Below is a small trained network, with its code and all its weights. Each question gives an input and a class and asks what happens when units are switched off, that is, made to give their printed mean instead of their output.

import numpy as np


def w(rows, s, z=0):
    codes = np.array(rows[::2]) - 128.0
    scale = np.full(codes.shape[1], s)
    scale[-1] = z or s
    return codes * scale


def f(y):
    return y / 2 * (1 + np.tanh(0.7978845608 * (y + 0.044715 * y**3)))


def log_softmax(a):
    a = a - a.max(-1, keepdims=True)
    return a - np.log(np.exp(a).sum(-1, keepdims=True))


def net(x, mask):
    res = np.array(x, float).reshape(1, 6) / 4 @ E
    y = f(res @ A[0][:, :-1].T + A[0][:, -1])
    res = res + np.where(mask, y, B[0][:, -1]) @ B[0][:, :-1]
    return log_softmax(res[-1] @ U[:, :-1].T + U[:, -1])


A, B = {}, {}
E = w([
[123,189,153,182,197,188,78],'x0',
[192,80,100,198,160,149,229],'x1',
[221,56,165,117,94,192,45],'x2',
[126,127,131,128,130,130,130],'x3',
[71,38,57,158,171,114,55],'x4',
[83,136,83,94,101,254,152],'x5',
],0.007)
A[0] = w([
[191,86,152,111,103,156,82,60],'n0',
[87,176,136,43,130,103,69,87],'n1',
[92,163,132,75,83,103,60,70],'n2',
[143,193,158,213,201,161,78,51],'n3',
[167,111,92,193,160,144,209,103],'n4',
[63,152,120,108,172,81,172,83],'n5',
[188,105,185,140,152,2,133,100],'n6',
[82,51,73,189,169,132,56,85],'n7',
[76,171,70,122,153,94,163,76],'n8',
[115,112,128,126,131,127,129,5],'n9',
[55,147,126,121,163,92,182,36],'n10',
[179,96,141,121,105,151,89,56],'n11',
[88,112,99,108,85,212,162,53],'n12',
[201,209,214,129,83,150,180,3],'n13',
[106,153,83,103,116,211,151,116],'n14',
[193,90,138,102,120,154,87,62],'n15',
[166,176,187,109,100,143,173,12],'n16',
[183,94,142,113,118,156,82,119],'n17',
[171,99,96,167,157,143,172,11],'n18',
[88,111,88,89,73,216,148,161],'n19',
[179,95,94,182,148,143,186,69],'n20',
[171,67,184,108,102,157,88,70],'n21',
[139,50,79,47,23,55,181,45],'n22',
[201,119,78,168,159,136,191,59],'n23',
[86,48,43,159,178,111,78,11],'n24',
[66,162,100,139,133,87,172,67],'n25',
[90,170,140,76,101,109,71,68],'n26',
[103,123,78,88,107,207,165,97],'n27',
],0.0081,0.0044)
B[0] = w([
[110,159,79,199,84,141,176,174],'n0',
[103,68,169,145,108,154,124,192],'n1',
[90,72,178,151,102,162,118,175],'n2',
[163,166,127,115,198,157,71,197],'n3',
[89,80,190,126,105,151,87,229],'n4',
[136,132,105,183,96,136,158,192],'n5',
[151,129,107,129,140,45,57,241],'n6',
[132,196,139,47,89,124,173,253],'n7',
[141,155,93,181,108,164,162,190],'n8',
[133,169,160,127,95,147,103,95],'n9',
[135,162,101,182,93,148,146,173],'n10',
[109,151,93,163,104,144,150,151],'n11',
[150,142,131,141,117,65,76,182],'n12',
[102,163,118,40,79,102,187,210],'n13',
[157,119,123,128,158,63,74,208],'n14',
[127,150,102,174,102,129,170,165],'n15',
[114,156,127,93,98,125,143,161],'n16',
[124,158,98,169,118,131,166,183],'n17',
[80,121,181,135,62,143,87,151],'n18',
[153,124,120,133,154,60,92,240],'n19',
[95,99,164,129,95,136,111,195],'n20',
[125,143,70,192,97,149,176,179],'n21',
[201,215,180,117,248,255,79,227],'n22',
[79,71,181,128,77,158,102,192],'n23',
[101,193,146,37,50,110,185,221],'n24',
[142,149,102,188,95,149,152,183],'n25',
[89,70,164,142,100,154,124,168],'n26',
[151,136,121,139,129,66,72,201],'n27',
],0.01,0.0046)
U = w([
[117,153,54,224,97,148,183,106],'0',
[104,170,126,7,86,108,182,93],'1',
[75,39,207,149,103,159,110,98],'2',
[124,112,106,118,158,117,138,250],'3',
[151,184,136,115,213,196,91,113],'4',
[146,119,96,151,136,25,75,89],'5',
],0.012,0.016)

Each question gives the input, the list of numbers given to net, and the class t.
The units are the neurons (one row each of A and B). Each row of codes is followed by its name. A weight is (code - 128) times the scale printed after its matrix; where a second scale follows, it is the last column's (A, B and U).
mask holds one flag per neuron, in row order. A switched-off neuron (its flag False) gives its mean, the last column of its row in B, instead of its output. The means were averaged over made-up inputs and are rounded, as every weight is.
A unit's drop is (log p(t) with every unit on - log p(t) with that unit switched off) / (log p(t) with every unit on - log p(t) with every unit switched off).
The circuit of an input: a set's keep is (log p(t) with only the set's units on - log p(t) with every unit switched off) / (log p(t) with every unit on - log p(t) with every unit switched off). Starting from the 12 units with the biggest drops (on a tie, the unit counted first), units are removed one at a time, each time the one whose removal leaves the highest keep (on an exact tie, the one counted first), for as long as the keep stays at least 0.8.
units of the circuit, in order: the units of the circuit, biggest drop first
most important unit: the unit with the biggest drop
top k neurons: the k neurons with the biggest drops, biggest first
drop of u: that unit's drop, to one decimal
input [-1,6,5,-5,6,5], class 1: units of the circuit, in order => n7, n24
input [7,-2,4,-3,7,-1], class 1: units of the circuit, in order => n7, n24
input [0,4,-3,2,5,5], class 1: top neuron => n24
input [0,-8,-7,-4,3,-2], class 2: top 3 neurons => n1, n2, n26
input [0,7,2,1,0,-7], class 2: top 2 neurons => n23, n4
input [0,-2,4,2,7,7], class 1: top 3 neurons => n7, n24, n6
input [-5,-1,-2,-1,5,-5], class 1: top 3 neurons => n24, n7, n19
input [-3,7,-5,4,2,-4], class 2: units of the circuit, in order => n4, n23
input [4,0,7,-8,8,0], class 1: top 2 neurons => n7, n24
input [-1,-8,7,1,0,-6], class 2: top 3 neurons => n2, n1, n26
input [-6,-7,-1,7,8,3], class 1: top 2 neurons => n24, n7
input [-3,-1,-3,3,5,-2], class 1: units of the circuit, in order => n24, n7
input [-4,4,2,-4,-8,-8], class 1: top 2 neurons => n13, n16
input [-6,6,6,4,-2,1], class 0: units of the circuit, in order => n0
input [3,8,3,-6,-5,-5], class 2: top 2 neurons => n23, n4
input [3,-5,1,-4,5,-3], class 1: top 2 neurons => n7, n24
input [-3,6,-8,0,3,-4], class 0: drop of n25 => 0.1
input [-6,-3,-6,-2,6,1], class 0: drop of n8 => 0.4
input [4,2,-6,3,0,-4], class 0: drop of n8 => 0.2
input [-4,-3,6,4,-2,8], class 5: most important unit => n19
